Each row has a class, written after it.
[  62   90  313   30    3   27 -143  -84  258   94 -164 -350   -8  136
   92   31   90  239 -104 -228   78  187  -58 -234    7 -330   86  -52
   22   81 -140 -110 -363  137  128   47 -181 -237   67 -185  379   72] : S
[  11  158  197  125  351   35 -598  -41  523  127 -119 -294 -101  -75
   90 -205   29 -186 -143  298 -200  296   37  -12  -69 -180   -5   18
  141  117 -110   33  -65  442 -201 -139  152 -414   89  -90  114  106] : L
[  -3  232  -42 -116  -74   77 -556 -218  390   56 -136 -172 -293   14
 -165   39  -40  169   30   53 -148  115  326  249  -80   97 -106   54
   23   23   21    3  187  -24  134 -375  455 -141   76 -124  111   65] : N
[ -63  430  -54  -34  100  -15 -308 -315  264 -149  -34 -536   41  -85
 -136   13   62   45 -334  -72  -50  250  161  -87  120  -88 -203  -45
  -88 -138   40  -14 -172    0  -17   32  -36  -81 -158  -23   26   19] : S
[ 213  162   87  -50   82  126 -492  299  218  267 -120 -193 -145 -287
 -344   56  -76   -7  -69  391  -93    0  102   54  -24 -320   88   37
  152   32 -154  151 -351  217 -118  194  275 -100  307 -201  239 -161] : N
[ 224  280  258 -120  201   73 -176  136  504   93 -173   17 -315 -156
  -37   72  115 -106 -108  312 -233   96   20   60   44 -227  111  111
  195  217 -140   68  -80  192 -115 -258  361  200  343 -232  412  114] : J
[  51   50   91  -30  -89  191 -601   67   36  -80   -9 -221  -75 -428
 -303 -142  -85 -225 -125  357 -232   70   30  397 -205 -237   11  155
   94  144  -31  -17  210  135  -37  -97  258  -59  211 -105  141  239] : F
[ -54  275 -119 -339  131    0 -577   29  118   81   95 -105   50 -157
 -420 -117 -328  -56 -350  482 -170  128  -77  128  113  -38 -101   59
  177  247 -163  192   -6  -11   41 -356  234 -102  351 -290  -21 -179] : Q
[ 147  127   89  -11  159  -90 -246   42  255 -129 -121 -157   11 -133
 -142  -39   -5 -152 -139  437 -188  -33  -59 -136   69 -365  182  194
  143   52  159  204  -24  143  -88 -259  141   10   95  -39  -13 -261] : A
[ 245  407   78  -39   79  -80 -457   29  542    8  110  -12   33 -321
   14  -61  -75  -61 -311  350 -253  190 -105 -144  169 -340  174  -13
  174  184 -218   18   61   37  -96  -64  180  -29  264 -149 -203   27] : Y
[  43  457   75 -125   70  -30   39 -105  347  126   -2 -460 -453  -28
 -206   99  247   91  -53 -223  114  158  297  -15  136 -247  -37  -24
   -3   83  -16   28 -280    3 -246   75  -97  273   75   87  243 -251] : H
[ 173  346  108 -258  119  -14 -146 -104  297 -133 -163 -141    7  143
  -24  238 -240  260  -51 -198   29  197   51 -286   56 -112   -1   47
   46 -250   92   31 -256 -138   54 -111  -75  391  220  136  -63  -61] : A
[ -75  182  234  118  148   64    1 -263  191 -112   69  -28   71   51
   23  171  131  -11  -63 -258  117   85  274 -139  202  -24   -6  128
  230   32 -315 -149 -253 -134 -114   65 -367   50  332  218   81  -81] : A
[ -34  181   44  134   52    3 -321  -87  277   19  -60 -129  128  -23
  170 -425  140 -173   33  197  -99  155  166   66 -154 -111  -85  313
   14  119   12  106   50   86 -354 -101  309   82   35 -239 -232  -61] : Q
[  -9  179  388 -157 -117   45 -161 -308  -28   82  -67 -434 -104  151
 -207  146   35  152 -154 -334  -16  191  127 -160  422  -27   -5  -43
  196 -232 -168   40  -91   49  138  -15  208  414  134   10  -91  -34] : V
[ -50   51   47  -78 -205  211 -637  107  -68 -108  -37 -226   91 -364
  -84  -79  -63  121  -41  265 -307  -29  -33  346 -162 -113   52  -38
  196   68 -106   79   75   -2    7  -43  190 -209 -126 -426   24  246] : N
[ 190  127   70 -143  144  189 -503 -139   68  179   -2  -91   35  146
 -146  327 -184   91 -228 -306  145  216  377   26  156  316 -357  -65
  152  -89  -13  -40 -304 -192   90  203 -343 -298   13   14  124 -200] : F
[ -47  406 -206 -212  -84 -225 -620  -84  372   37  -74 -118  -50    4
  165    3   35  198 -306  288 -168   94   44   45  -34 -104 -144  -58
  176  139   19   52   68    9  -71 -117    1 -162  115 -178  252  -26] : W
[-135  479  -20 -106 -154 -140 -423   30  328  -96  -95  108   -4 -267
  -24  -63 -103  -45 -285  289 -255   47   45  -42  122  118  152  -42
  221  293  -87  170   84  -56 -111 -252  246 -141   90 -309    7 -102] : S
[ 161  429  -50  -66  -92  126 -685    9  432  113 -154 -155   -4 -238
 -103 -250  139   50  -81  475  -48  103  -50   38  -39 -497    6  151
  217  198   42   90  -67  133   85 -294  195 -127  156 -281  128   -9] : H
[  25  115  209 -103 -136  177 -279   26  251  -39  -27 -291  -66 -214
  -60  150 -250   82 -225  235 -186   76    8  210   15 -113  -21 -101
  379 -169 -203  151  -89   23   51  -98  162 -273  136 -343  131  -77] : S
[ 168   54  333  121  254   62  550   34  424 -168 -201  -92  321  -69
  414   40  222  -64 -184 -149   15  201  -61 -364  186 -413  171  117
  141  -91  -65  102 -359 -189   96  -96  -50  327  211  -64  182  -97] : S
[ 253  238  -96 -184 -193  -62 -443  101  300   55  -96 -122  -88 -100
 -190   80 -499   38 -152  349 -181   90 -117  172 -103 -263   74  -72
  139 -120   14  108   42  128  -52 -262  331  -22  194 -162   48  106] : H
[-102  158  340 -342 -268  -70 -361 -119  102   19 -161 -573   -9   24
 -375  131  109  -16 -172 -299   -7  137   25 -109  225   96 -194   -6
  165  -25  -75   56 -241  -37  161   30   18  492  122   37  387   33] : L
[ 375  397  147  124  255  176 -411  -32    9   68  -43   65  -76 -315
  -20  132 -195   25 -251  318 -147  185 -146  225   82 -266   71  -58
  225    2   65    2  -27  277  -44 -278  417  120  210 -131  -50  -29] : H
[-127   10   35 -281 -370 -272 -258 -241  255   54 -150 -133   32   82
 -211  527 -227  147 -371 -224  -23   88  164  288  166  251 -331  -48
  272 -305 -149 -164  -60 -418   57  -86   16  139  282 -126  104  -46] : A
[ -55   85   49 -125  238   16 -222  -43  277 -195   55 -169 -121  -73
   -3   69  140 -114  -47  -69   99  169  179 -176  112 -156 -136   80
  -29  -87  -87   52 -173  -97   72   28 -140   69  114 -117  338  147] : Y
[-161  421  -87    6  -29 -219 -445    8  104   -1 -199   54  135  -32
   19 -304  221 -129 -106  491 -105  -68  123 -138  122 -131   16  211
   -5  117  -67  -51  101  130 -121  -73  384  -85  180  -90   42   17] : W
[  92  164  157  151 -344 -194  142 -183   56   13 -156 -483  148  239
  -39  221   17  278 -129 -213 -154   18   97  -39  136 -154   33  -59
   53  359 -129 -177 -288  -82  132  129  271  158   11   21  -19  261] : Y
[  18  323   72  101  149  -28 -163  193  320  -51 -227   -1  147 -510
   39 -186  -90   28 -246  197  -93  147 -158  156 -224  -27   -1   18
  183  225  241  238  -65  282  112 -204  316  -13   98 -457  -66   69] : A
[-370   16  178 -115   74 -277   69 -220  237   -9 -266 -256  -49  541
  -84   75  174  143  -83  -83   57   83   66  -98  463  232 -238  145
   95 -112 -283 -123 -219 -116   91   20  -92  273  172   37  224 -104] : J
[  97  374  135   95  289  267 -491  -98   47 -144  -11 -136  -92 -155
   17 -479 -237    0 -207  499 -358  258 -144   42   18 -395   62  130
  118  402 -129  -10  -47  280  -16 -225  161  120  387 -126 -202  193] : F
[ 205  303  126  -10  -45  192 -185  -15  564 -177  -60  -49   47 -340
  -33  -56 -219   30 -159  189 -294   69  -52  103 -236 -206  181  -93
  180   -7 -128  165   39  107  -37 -333  189  -41  217 -232 -143   75] : A
[ 129  401 -103   -3  -94   25 -293 -124  400 -126  -63  -45  -18 -420
 -193   61  220  118 -128  239 -193  -36    5  136 -136 -287  102  -26
  130  273   -1 -125  237    8  -18 -424  265 -179  217  -49  193   44] : V
[ 255  406   80  -51   -3  230 -223  -72  254   52  -37  -62  202 -120
  -31  121  105  -53 -132 -200  -12  197   60 -105  245 -207   77   27
  258  -48 -226  -33 -254  -91  -24   18 -384  174   -8  127   67  116] : S
[ 378  391  -58  198   88   51 -544 -319  204  183  -24  -39   18  352
 -113 -280  -23 -256 -170  240 -137   53   39  -32  228   10 -331 -113
  -25  570 -177   16 -282  275   33 -406  123 -233  216  -55  222 -190] : H
[ -41   74   95  100  130  150 -156  -62   19 -300   29 -215 -322 -232
 -112  -82 -404  128  -90  437 -137  179   68   25  -24 -181  147  105
  -61  -45  124   31  -84  -95  288  -29  502    8  157 -141 -153   26] : W
[ 148 -175  101  -23 -170 -180 -179 -191  220  189 -157 -199 -111  327
 -191  225  -78 -212  -76 -151  -64  102  130   19  160  -18 -113  -15
    7 -196 -113  -51 -131   -4  -59 -161  246  213  155  110  337  -49] : W
[-120  172  124   40   78   40 -219 -151  173   55 -160 -201   -7  191
  158 -172  120   50  -30   32    2  247  180 -194  271 -154 -149   94
  -13  -12 -221  -67 -439 -142  219   80  208  179  175 -201   29  124] : L
[ -59  202  -74 -245 -245  -56 -406   61  332  161 -248  105  -21   -8
 -162  180 -140 -160 -243  145  -87   66  293   50   21  -87  215   97
   59 -140 -170   96  200   23  -82 -250  358 -114  222 -100  316  306] : S
[ 109   68  217  204  -68   41   43 -170  267  -78 -165 -285   38 -159
  -83  232  -38  -65 -190  -46  -22   54   84 -243   24 -165    0   30
  175  -66  -42   63 -567   13  427   30  271  298  308   53  535   65] : Y
[ -79  141  100   56 -207  -41 -147 -120  369 -215  -42 -433 -291 -295
 -132  -25   10  -82   88   18   50  151   76 -174  -40 -429   92  -36
   61   -9   59 -109 -335 -168   75  -16 -129 -160  203  114  -25 -109] : V
[ 189  425  -37  -31  152  101 -274  101  118   45  -73  130   -2 -391
  -11   12 -228   12 -344  292 -142  125  213   94  -39    0  169  185
  115  160  223   47  176  -30  -30 -125  340    5  164  -24   94  -56] : Q
[  30   98 -115  -22  214 -291 -535   24  165  319  142  115   -9 -158
   45  -43   -3  -56 -170  248 -195  132  -79  -44  -10 -222  261   50
   -8  207 -202   50   65   21 -155  -74  336   36  306   -2  105 -296] : W
[ -47  124  200   84  -84  -49  324 -192  163 -210    9 -100 -130   48
   42  231  106  -44 -157 -162   40   57   15    2  144 -101   43  -40
  247   37   -2   76 -314   21 -126    0 -363  169 -112 -150  -54  112] : J
[-155 -181  109  -93   -4   38 -322 -201 -299  -70  -62 -399  -86  146
 -107  641 -125  167 -217  -79   34   82  200  177   67   53 -310 -231
   49 -349  -21  -55 -353 -225  -68  180   56 -214   40  -62   94 -205] : S
[-146   93   62   48  165    7 -117  100  -99   30  -94 -229  -20 -212
   34 -346  -19  117  -56  292 -252   21   12 -136  -94 -224   38   15
  154  462  103  248 -100  289  -27 -138  418   -5  172 -356 -111  -30] : L
[ -28  201  125   50   18   22  -98  -27  198  104 -242 -417  206   56
 -126  -36   47  -79 -155  -49  -18  212  156 -380  343 -164   54    7
   80  125   34 -146 -342  -35   38 -132  227 -245  -77   90  303  113] : Q
[ 202   66  -18  -86   26   57 -499  -74  138 -190   65 -353  112  -72
 -168 -110 -289  179  -37  233 -134   79   54   -4 -256 -267 -125   39
 -148  134  -14  185  -35  -33   58  -53  456  122  362 -287 -126  -12] : H
[  63   94  -48 -213 -331  145 -312  236  145   31  -67    5  214 -542
 -147   94 -206   18 -225  131 -218  -13  129   76    6  -47  131  -15
  492 -221   17  221  290  -31    4  -21  251   82   32 -228  113  262] : W
[ -81   85  -48 -268  -45 -141 -419  -67  321   16   15  -26 -195   67
  -24  365 -117 -138 -459  370 -201   95  272   63  173  -25   92  136
  260 -122 -141  247   67  -78  -62   21  158  181  351   49  274   26] : Z
[ 218  332  -97  -79  133   34 -752  167  -38   45   21  144    0 -353
 -148 -158 -146 -105 -224  334 -150  115 -136  260  -45  -69  -22  -50
  -46  389  -94   99  -37   68   10 -104  117 -104  228 -383   75  -62] : V
[-323  276  252 -295 -286 -165 -298 -160  153  163 -265 -267 -113  311
  -86  -95   49 -133 -274 -149  123  140  368 -256  364   55   -8  195
   82 -198  -98   88 -150  -41  -55  -91  113  154  137 -149  422  -94] : Q
[ 169   73  140  -79   49  134 -571  222   22  139 -112  -43  -58 -394
 -217  102 -200  -76 -155  385 -221   78  -13  342 -142 -215   45   11
  192  143 -109   35 -117   65  -77  -44  277  -66  309 -265  -17  -25] : L
[ 190  128   -5 -162  -23   33 -373  129  358  132 -231  -18   -6  -94
  -62  122 -143  -61   11 -266   77  188  254  180  -37 -114  -24  -34
   83 -132 -119   68 -145 -121  -41  -46 -234  106  204 -126  114   25] : H
[   8  126  166  138 -118   79 -378 -172  156   22 -135 -539 -126  270
 -153   33  245   73 -134 -107  176  200   56 -173  268 -369  -94 -313
  -44  115    7  125 -544  303  126   79 -168 -243   -3  -93   80 -136] : Z
[-407   52   82 -242 -272   42 -154 -133  -41 -170 -198 -519   51  -61
 -240   19  -39  351 -157 -196  -46  114   -3   -3   26   -1 -156 -123
  103 -161  -15  138    9   -6  123  -58  225  323   40 -293  141  238] : X
[ -56  275  -22  -33  161  -61  -57  -59  316  -38   21 -252  173   64
   77  -15    4   50 -143  -92  -28  293   -2 -352  333 -397   45 -232
   76  -54 -198   15 -248   27  -44  -89   46  -37  181   28 -136  133] : F
[ 168  235  214  -58 -149  -29  398 -127  203  140   42 -235   49   25
 -131   98   86   28 -286 -305  -35  178  -16 -154  301 -110  225  -55
   30  147 -147    8 -156 -157   72   54   61  354   -5   83 -170   36] : V
[-169   43  293 -265 -187  -64   47 -151  214   89  121 -204   20 -130
 -152   98  -53 -105 -200 -489   27  215   71 -295  151   78  -43 -137
   40 -115 -338  -31 -283 -245  -19  145    6  351  328  -80    0  113] : J
[ 233  470 -107    6   41    0 -614   29  212   15 -132   40  146 -232
 -155 -147 -253   53 -420  505 -198  138 -161   -2   39 -204   28   11
  -22  224  119   62   39   59 -226 -322  421 -193  121 -324  119 -290] : X
[ 288  143  -99  151  336  238 -418  264  118   96  105   70   56 -319
  -67 -247 -251 -116   95  525 -269   97  -42  285  -27 -378  171  -37
   18  288 -406  100  -36   95  -25 -119  421  -84  432 -159 -224  -14] : H
[  -5  319   70  -56   80   31 -351 -122   44  143  106 -338  -93 -109
 -156    2  251 -148 -179   75   50  134  233 -127  246 -323   44  148
   48  211  -48 -167 -201  -69  -28    4 -105 -328  -53  130  355  -45] : L
[  47   57 -168  -88 -143  -65 -590  183  224  107 -254 -121 -511 -101
 -329  133 -253   38   68  366 -145   42  137  480  108   27  -48  -72
   88  122  172  170   73  -29  274 -380  529  -63  200  -89  334 -289] : N
[ -35  202  -84  -85  108  184 -668  182  219  139  122  128  -73 -332
   85  -47 -118   15 -283  475   24  355 -210  193 -127 -355  137  118
  168  198  -16  214   35   68 -135 -121  222 -106  246 -284  168   82] : S
[  71  -52  108  -47 -145  -48 -160 -179  275   21  -39 -408  181 -101
 -205  319 -166  155 -146 -226  -68  130  173 -162   49  -63 -140  -75
  276 -156  -79 -112 -107 -132   78  -25  281   56  331  142  269   45] : W
[-219  166 -243   92   86  193 -436  266  143  -36   -7  154  304 -569
   -6 -190  -46   23  -21  421 -185   22   23 -231   80 -251  255  -34
  347   15 -227  304 -166  -23    9   36  239  -79  113 -278 -106   47] : Y
[ -39  -51   -3  -52  -90   78 -250  192  190  -62  -84 -160  -34 -194
 -135  -31 -193  126  -29  350 -256  -62   10   99  -31   74   40  -72
  270  117 -153  245 -120 -119   52   89  130 -127  122 -266  -13 -237] : V
[ -53   91  313 -183 -129   28 -360 -154  129 -130 -179 -353   98  -12
  -30  109  -23  -81 -328 -187 -177  113  246 -296  345  -43  106 -129
   74 -273 -169  101 -130 -109  148   88  -13  152   88  -23   76  136] : N
[ 344  217   61    0  145  147 -337   -5  285  121  257  219   78 -326
    3  -46 -256 -194 -354  241 -213  187 -103  149  143 -197  149 -111
  141  -31 -346   50  220  157   40 -131  172  -43  377  -78 -228  196] : N
[-211  244  203 -174   14   14 -488  -75  160   65  -92 -337 -183 -104
 -206  -44  174   -7  -48   -8  108  168  155 -109  116 -188   74  205
  111 -139  -65  -85 -110   11  114  164 -185   74  191  260  185  -91] : F
[ -75  142  285  143   27  131   29 -103   50   25 -310 -134 -210   57
  110 -190 -126  236 -221   46  -83  190  -61   19  267   -6    8   62
   97 -104   18 -198 -184   63  176  -52   72   41  -45 -248  277   43] : J
[  89  311  -47  -10 -132 -251  -45 -142   86   85 -102   70 -419  231
  -88  191  220  131  -58  -52  146   67   67   96  175   71 -142  117
  -76  360  125 -118 -256 -231  -80   84  -49  483  171   81  185 -322] : V
[ -59  398  196  -82   34 -124 -611 -106  160  -90  -33 -235   81  -97
  -60  -28 -151   -3 -258  437 -182  140 -265  223   14 -217   27   92
  259  -82 -177  184 -124  209   74 -232  361  185  349 -187  -36 -210] : F
[ 269  125 -158  -11  -36   42 -490  211  430  128  -21 -169 -326 -290
 -200 -273  138   39  -59  384 -123  231 -172  242  169 -417  -70 -156
  -21  510   69   39  250  126  205 -182  278  -99  197 -250  -26   98] : V
[ 266  418  -18  -91  210   20 -521   80  585  -28  -64  184  -42   21
  -48  -69   76   83  -77  302 -144  134  -90 -109  153  -38   26 -108
  -62  227 -140   96   42   20 -184 -293  234   46  210 -130  139 -304] : L
[ -38  257   84   65  387  -28 -225   36  350 -151  -19 -100   32 -317
  132  -17  100 -199 -232  210 -104  154   -3 -105  -69  -61   25   91
   85  213    6   50 -147   88 -105 -174   64 -343   40 -169  541  -18] : S
[  62  230   35 -229 -187  118 -899  -30  316  -70 -149 -216  173  -59
   24   20  -64 -127 -168  292 -174  162   74 -146   43 -180   61  -58
  111 -200  -72  184   47    6  100 -185  333 -239   69 -118  133  244] : V
[ 132  -83  523   -6 -212   50   77   42   37  134 -204 -153   -2 -333
 -245   17  165 -234  -40  -58   -8   27  -42 -180  325 -213  115  141
  125 -302 -234 -327 -165 -142  334  186  294  316  341   42   70   99] : V
[  24  -20  257   10   33   46  -29  -45  112  -19 -138 -113  -84   38
 -265  -55 -185 -189 -385  216 -175   43  171  220   28  -70  -58   49
   27  -10 -209    7  -47  229 -406  -44   67 -181  249 -379 -211  -30] : Z
[-251    3    4   63   91  -17 -371   -5   37 -220  -74  -17   73 -216
  -79 -150   -1  -15  -98  197 -121 -127  176 -120   35  -21    2  -22
  155  -61  -59  294   82  231  -88 -135  178 -135  189 -370  172 -140] : A
[ 207  606  155  117  365  121 -453  170  201  -44  -63   35    0 -410
 -145 -268 -159  -40  -26  256  -32  115   41   67 -129 -103  144  239
   29  334 -105   43 -178  213 -177  -78   59 -184  281 -191  100 -358] : S
[ 329  206   71  -99  -26   54 -422   91  215   -7 -112    6  -34   -9
  -57  -58  100   21 -186  463 -274  -20 -107  217  109  -74   13  163
   -1  158  -36   33  151 -102  -52  -92  306  365  104 -137  257 -220] : Q
[  -6  203 -130  110 -102 -119  -84  217  345  102  -96  345 -180   76
  386  -94 -152   93  154  230 -119    4   44  252  -64 -160  292  -68
  269  -75 -248  201  135  231 -238 -122   84  -19  161 -198  -26   -1] : W
[ -66   18   38 -229 -336  -50  -48  -84 -140   68   33 -210  202  195
 -163   42 -237   99 -130 -203   -4   32  165  -16   57   35 -101   71
   25  153 -137 -169  146 -191  -77  -64   61 -270   76  -88   -3  242] : S
[-106  251  119 -211  142   76 -141  109  402 -187 -257 -115 -178  125
  -34   32 -199  161 -356  492 -333  161   75  180  116 -184  356  109
  183  216  -75  292   55  -20 -267 -403  162  -43  114 -298  -74 -144] : Z
[-269  241  103 -282 -309  -11  -97  -45  213  115 -268 -430  117  187
 -139  131  261  140   32 -247   66   22  125  -40   96   24   10   15
  198  -90  -82  201 -170  -26  162 -134  104  239  -18  117  361   15] : J
[ 274  178   19  -54  102  101 -431   69  268   63  109   20 -214  -81
 -238   -3  -43  -48 -277  645 -222   31 -356    1  206 -396   87 -101
  114  237 -160   55  -33  272   26 -229  210  -71  253 -130  263   30] : A
[   9   90  164  126  -75   -9  106 -117  128 -212  -48 -224 -238 -328
    1  -14  108  161 -110 -156 -108   75   -1 -133  121 -283   -6  -94
  110 -174  -39  -16  -57  192   68  205   33  496  140 -272  115  272] : S
[-249  207  232 -178 -323 -195   24 -145  339 -122 -210 -489   36 -281
 -119   96   61   68 -239 -293  -21   65  264 -208   54  -16  -36   92
  350 -168  156    2  -84  -96   54  -53  -14   42  -50 -159  291   96] : L
[  55  -35  171  -43 -392   -4   51 -190  350   93 -197 -207   31  122
  -89   -2   38  132 -112 -320   25  148   66 -258 -102  121  -45 -109
 -123  304  158  183 -105 -192  313   11  285  416  191   45 -226  -80] : X
